Below is a small trained network, with its code and all its weights. Each question gives an input and a class and asks what happens when units are switched off, that is, made to give their printed mean instead of their output.

import numpy as np


def w(rows, s, z=0):
    codes = np.array(rows[::2]) - 128.0
    scale = np.full(codes.shape[1], s)
    scale[-1] = z or s
    return codes * scale


def f(y):
    return y / 2 * (1 + np.tanh(0.7978845608 * (y + 0.044715 * y**3)))


def log_softmax(a):
    a = a - a.max(-1, keepdims=True)
    return a - np.log(np.exp(a).sum(-1, keepdims=True))


def net(x, mask):
    res = np.array(x, float).reshape(1, 7) / 4 @ E
    y = f(res @ A[0][:, :-1].T + A[0][:, -1])
    res = res + np.where(mask, y, B[0][:, -1]) @ B[0][:, :-1]
    return log_softmax(res[-1] @ U[:, :-1].T + U[:, -1])


A, B = {}, {}
E = w([
[104,109,100,233,125,50,129,53,166,109,223],'x0',
[61,129,123,177,214,187,121,125,129,105,33],'x1',
[116,96,231,181,138,118,154,137,2,90,117],'x2',
[135,104,62,149,74,224,106,221,186,52,145],'x3',
[220,86,56,109,86,161,146,94,103,119,110],'x4',
[114,86,121,87,88,100,171,232,76,185,74],'x5',
[92,238,72,105,105,109,72,123,113,106,55],'x6',
],0.0084)
A[0] = w([
[131,143,114,191,163,75,114,3,111,73,140,163],'N1',
[144,129,59,82,101,149,116,122,186,70,147,216],'N2',
[143,123,118,171,89,108,137,122,141,135,193,70],'N3',
[136,137,124,108,138,195,146,201,95,91,26,207],'N4',
[141,71,108,99,134,172,140,159,133,107,130,166],'N5',
[99,76,211,148,169,137,176,106,116,141,143,83],'N6',
[140,174,155,65,106,159,121,141,43,148,1,162],'N7',
[170,172,93,44,167,117,114,84,209,154,148,113],'N8',
[129,106,67,89,167,129,120,117,141,157,46,120],'N9',
[100,113,189,150,186,132,142,99,109,153,106,217],'N10',
[13,189,95,168,188,156,81,128,167,99,59,174],'N11',
[189,134,64,116,97,197,98,134,172,97,156,182],'N12',
[144,88,114,187,120,143,77,105,172,129,201,122],'N13',
[134,191,106,66,101,125,95,129,167,174,111,254],'N14',
],0.0097,0.0043)
B[0] = w([
[157,184,141,178,64,75,109,91,52,147,83,232],'N1',
[201,99,170,117,136,173,136,87,106,161,93,236],'N2',
[104,184,174,107,138,93,111,143,171,151,129,176],'N3',
[112,117,120,120,112,96,95,185,118,90,65,235],'N4',
[107,126,116,162,70,116,135,148,87,119,116,181],'N5',
[137,47,90,143,127,202,163,107,119,153,161,193],'N6',
[83,124,229,87,159,56,82,113,131,160,48,242],'N7',
[144,73,177,41,167,130,96,137,168,129,82,219],'N8',
[130,162,150,149,122,95,164,74,66,161,108,180],'N9',
[152,78,111,165,130,161,111,121,110,146,97,207],'N10',
[97,37,94,41,192,96,8,206,231,54,95,255],'N11',
[210,141,131,194,89,158,140,116,87,193,120,240],'N12',
[119,120,180,135,117,125,122,95,111,166,101,213],'N13',
[158,106,160,115,169,136,111,132,137,145,108,222],'N14',
],0.011,0.012)
U = w([
[51,163,154,87,69,90,156,224,126,88,118,74],'0',
[95,235,121,157,77,62,98,81,104,82,174,3],'1',
[88,85,164,8,170,77,50,156,149,108,53,202],'2',
[168,108,141,60,165,175,84,110,201,135,174,25],'3',
[153,88,70,178,83,165,112,175,101,52,114,59],'4',
[176,142,171,172,93,131,146,45,64,200,91,201],'5',
[90,83,89,136,130,154,254,95,108,137,246,165],'6',
[111,171,73,85,148,145,168,109,119,55,131,37],'7',
],0.0088,0.0034)

Each question gives the input, the list of numbers given to net, and the class t.
The units are the neurons (one row each of A and B). Each row of codes is followed by its name. A weight is (code - 128) times the scale printed after its matrix; where a second scale follows, it is the last column's (A, B and U).
mask holds one flag per neuron, in row order. A switched-off neuron (its flag False) gives its mean, the last column of its row in B, instead of its output. The means were averaged over made-up inputs and are rounded, as every weight is.
A unit's drop is (log p(t) with every unit on - log p(t) with that unit switched off) / (log p(t) with every unit on - log p(t) with every unit switched off).
The circuit of an input: a set's keep is (log p(t) with only the set's units on - log p(t) with every unit switched off) / (log p(t) with every unit on - log p(t) with every unit switched off). Starting from the 12 units with the biggest drops (on a tie, the unit counted first), units are removed one at a time, each time the one whose removal leaves the highest keep (on an exact tie, the one counted first), for as long as the keep stays at least 0.8.
units of the circuit, in order: the units of the circuit, biggest drop first
top k neurons: the k neurons with the biggest drops, biggest first
drop when u is switched off: that unit's drop, to one decimal
input [7,1,0,-1,-1,-8,-1], class 5: units of the circuit, in order	N1
input [1,7,3,7,8,-7,6], class 4: top 4 neurons	N12, N11, N8, N7
input [-2,-4,1,5,5,-3,6], class 5: top 2 neurons	N11, N12
input [8,-5,4,-1,-1,-5,6], class 1: top 2 neurons	N12, N2
input [-2,-7,-7,5,-3,-6,6], class 3: top 2 neurons	N12, N7
input [-1,-7,7,-3,-6,-1,8], class 5: top 4 neurons	N11, N8, N4, N3
input [5,-2,-8,-7,3,-6,-5], class 5: top 2 neurons	N1, N11
input [3,-1,0,-3,-8,6,0], class 6: top 2 neurons	N7, N11
input [-1,-4,3,1,0,-5,-8], class 5: top 2 neurons	N11, N13
input [6,2,1,0,7,6,-6], class 6: drop when N2 is switched off	0.1
input [3,-3,-6,1,0,6,0], class 5: drop when N11 is switched off	1.1
input [6,-5,3,-8,-1,6,-3], class 5: drop when N1 is switched off	0.2
